[[121 131 145 136 126 147]
 [153 130 135 116 139 118]
 [156 101 108 113 134 135]
 [112 145 105 151 111 104]]
:
[[112 145 105 151 111 104]
 [121 131 145 136 126 147]
 [153 130 135 116 139 118]
 [156 101 108 113 134 135]]

[[147 140 130 130 127 124]
 [152 129 132 126 137 122]
 [141 111 125 120 128 125]
 [156 122 129 116 127 138]
 [133 133 127 132 129 127]]
:
[[147 140 130 130 127 124]
 [133 133 127 132 129 127]
 [152 129 132 126 137 122]
 [156 122 129 116 127 138]
 [141 111 125 120 128 125]]

[[131 146 127 138 121 126 131 126 134 128 131 127]
 [127 126 134 133 125 120 133 135 134 135 141 128]
 [109 111 137 136 139 118 137 125 145 112 132 135]
 [129 130 136 109 123 118 157 135 125 146 115 117]
 [127 142 125 119 148 138 128 133 145 126 122 127]
 [126 127 114 136 119 150 124 129 123 138 121 129]]
:
[[131 146 127 138 121 126 131 126 134 128 131 127]
 [127 142 125 119 148 138 128 133 145 126 122 127]
 [129 130 136 109 123 118 157 135 125 146 115 117]
 [126 127 114 136 119 150 124 129 123 138 121 129]
 [127 126 134 133 125 120 133 135 134 135 141 128]
 [109 111 137 136 139 118 137 125 145 112 132 135]]

[[123 144 134 120 128 140 122 141 135 132 118 135 125 111 118 132]
 [140 128 130 123 138 136 122 129 118 135 127 133 119 132 126 132]
 [136 145 115 138 128 116 113 122 120 118 141 127 141 101 119 111]
 [114 142 123 130 135 114 140 110 134 132 129 145 112 123 127 120]]
:
[[136 145 115 138 128 116 113 122 120 118 141 127 141 101 119 111]
 [123 144 134 120 128 140 122 141 135 132 118 135 125 111 118 132]
 [114 142 123 130 135 114 140 110 134 132 129 145 112 123 127 120]
 [140 128 130 123 138 136 122 129 118 135 127 133 119 132 126 132]]

[[111 132]
 [102 112]
 [119 143]
 [141 144]]
:
[[141 144]
 [119 143]
 [111 132]
 [102 112]]

[[123 118 138 129 119 120]
 [127 147 106 122 110 150]
 [116  98 131 141 108 116]]
:
[[127 147 106 122 110 150]
 [123 118 138 129 119 120]
 [116  98 131 141 108 116]]
---
[[142 118]
 [140 127]
 [147 137]
 [127 135]
 [134 114]
 [128 147]
 [104 115]
 [123 122]
 [124 135]]
:
[[118 142]
 [127 140]
 [137 147]
 [135 127]
 [114 134]
 [147 128]
 [115 104]
 [122 123]
 [135 124]]

[[112 123 100 127 135 123 114 127 140]
 [125 110 132 140 130 130 134 104 119]
 [130 101 133 139 132 129 143 105 124]]
:
[[140 127 114 123 135 127 100 123 112]
 [119 104 134 130 130 140 132 110 125]
 [124 105 143 129 132 139 133 101 130]]

[[140 118 127 151]
 [126 107 115 116]
 [133 144 124 127]
 [113 145 128 146]]
:
[[151 127 118 140]
 [116 115 107 126]
 [127 124 144 133]
 [146 128 145 113]]

[[147 150 132 131 135]
 [101 134 120 153 123]]
:
[[135 131 132 150 147]
 [123 153 120 134 101]]

[[128 143 125 139 131 112]
 [145 114 141 131 125 140]
 [149 132 125 138 129 120]
 [150 118 119 141 120 130]
 [130 125 123 118 128 137]]
:
[[112 131 139 125 143 128]
 [140 125 131 141 114 145]
 [120 129 138 125 132 149]
 [130 120 141 119 118 150]
 [137 128 118 123 125 130]]

[[137 116 155 115 121]
 [135 113 152 110 120]
 [135 112 152 110 120]
 [139 113 153 116 118]
 [140 115 155 117 121]]
:
[[121 115 155 116 137]
 [120 110 152 113 135]
 [120 110 152 112 135]
 [118 116 153 113 139]
 [121 117 155 115 140]]
